Below are the code and all the weights of a small trained network. Each question names an input and a class and asks about switching units off, where a switched-off unit gives its printed mean instead of its output.

import numpy as np


def w(rows, s, z=0):
    codes = np.array(rows[::2]) - 128.0
    scale = np.full(codes.shape[1], s)
    scale[-1] = z or s
    return codes * scale


def f(y):
    return np.maximum(y, 0)


def log_softmax(a):
    a = a - a.max(-1, keepdims=True)
    return a - np.log(np.exp(a).sum(-1, keepdims=True))


def net(x, mask):
    res = np.array(x, float).reshape(1, 8) / 4 @ E
    y = f(res @ A[0][:, :-1].T + A[0][:, -1])
    res = res + np.where(mask, y, B[0][:, -1]) @ B[0][:, :-1]
    return log_softmax(res[-1] @ U[:, :-1].T + U[:, -1])


A, B = {}, {}
E = w([
[127,131,129,128,128],'x0',
[141,102,110,141,117],'x1',
[149,105,254,174,74],'x2',
[237,159,130,29,103],'x3',
[205,174,124,214,209],'x4',
[129,125,127,128,128],'x5',
[123,141,133,125,129],'x6',
[128,128,127,129,127],'x7',
],0.016)
A[0] = w([
[96,162,10,90,175,255],'N0',
[18,100,124,149,109,192],'N1',
[135,135,126,73,76,141],'N2',
[107,130,133,215,201,140],'N3',
[124,93,120,61,149,168],'N4',
[150,167,96,70,152,144],'N5',
[141,108,132,29,59,146],'N6',
[56,100,122,126,95,176],'N7',
[125,113,120,73,90,144],'N8',
[152,118,227,175,66,154],'N9',
[95,95,161,193,131,139],'N10',
[62,83,135,70,84,213],'N11',
[148,120,205,91,78,149],'N12',
[120,145,9,115,136,231],'N13',
[12,84,125,114,82,197],'N14',
[238,159,131,132,175,41],'N15',
[222,173,124,87,108,95],'N16',
[104,117,102,162,202,179],'N17',
[202,144,155,120,163,116],'N18',
],0.015,0.0097)
B[0] = w([
[113,199,85,69,240,253],'N0',
[228,187,179,119,144,203],'N1',
[48,62,85,121,144,180],'N2',
[53,135,102,255,138,204],'N3',
[108,100,76,70,144,174],'N4',
[133,134,107,76,156,183],'N5',
[24,90,83,131,91,215],'N6',
[212,146,190,71,141,183],'N7',
[65,119,53,94,117,178],'N8',
[93,54,211,214,55,213],'N9',
[127,159,163,190,123,182],'N10',
[169,111,99,57,61,212],'N11',
[98,69,129,126,59,191],'N12',
[154,168,111,91,197,230],'N13',
[255,149,189,63,143,215],'N14',
[232,185,201,106,125,184],'N15',
[175,116,140,42,92,190],'N16',
[134,210,137,170,220,189],'N17',
[177,134,167,140,80,172],'N18',
],0.0099,0.029)
U = w([
[212,189,152,48,185,250],'0',
[199,120,254,110,73,165],'1',
[29,123,65,37,171,46],'2',
[19,67,146,108,49,46],'3',
[83,201,99,191,233,79],'4',
[68,135,189,243,140,66],'5',
],0.012,0.0019)

Each question gives the input, the list of numbers given to net, and the class t.
The units are the neurons (one row each of A and B). Each row of codes is followed by its name. A weight is (code - 128) times the scale printed after its matrix; where a second scale follows, it is the last column's (A, B and U).
mask holds one flag per neuron, in row order. A switched-off neuron (its flag False) gives its mean, the last column of its row in B, instead of its output. The means were averaged over made-up inputs and are rounded, as every weight is.
A unit's drop is (log p(t) with every unit on - log p(t) with that unit switched off) / (log p(t) with every unit on - log p(t) with every unit switched off).
most important unit: the unit with the biggest drop
top k neurons: the k neurons with the biggest drops, biggest first
drop of u: that unit's drop, to one decimal
input [7,1,0,-8,1,2,2,-3], class 4: top 3 neurons -> [N3, N9, N17]
input [0,-6,-6,1,-8,4,-4,1], class 2: most important unit -> N6
input [-4,3,-7,1,-5,-4,-2,-8], class 2: top 3 neurons -> [N6, N15, N8]
input [6,-5,-8,0,7,3,-4,8], class 4: top 2 neurons -> [N3, N14]
input [2,-8,-2,-8,1,3,-6,-7], class 4: top 3 neurons -> [N3, N17, N16]
input [3,4,-8,6,0,-8,-2,5], class 2: top 2 neurons -> [N14, N1]
input [-2,-7,5,2,0,0,-2,-1], class 3: top 2 neurons -> [N14, N1]
input [5,8,2,-6,0,-7,-3,-8], class 1: top 2 neurons -> [N14, N1]
input [-4,-4,1,-4,5,-2,7,1], class 5: top 2 neurons -> [N0, N13]
input [6,1,2,-8,2,8,-4,3], class 5: top 2 neurons -> [N3, N0]
input [0,1,-1,0,2,-6,-4,4], class 4: drop of N14 -> 0.4
input [-6,8,1,-5,-6,-6,-2,0], class 1: drop of N0 -> 1.4
input [-2,-1,1,-2,3,3,-6,1], class 5: drop of N0 -> 0.3
input [-4,8,-7,-8,-8,8,2,-4], class 0: drop of N14 -> 0.0
input [5,-5,6,1,7,-6,1,-1], class 1: top neuron -> [N15]
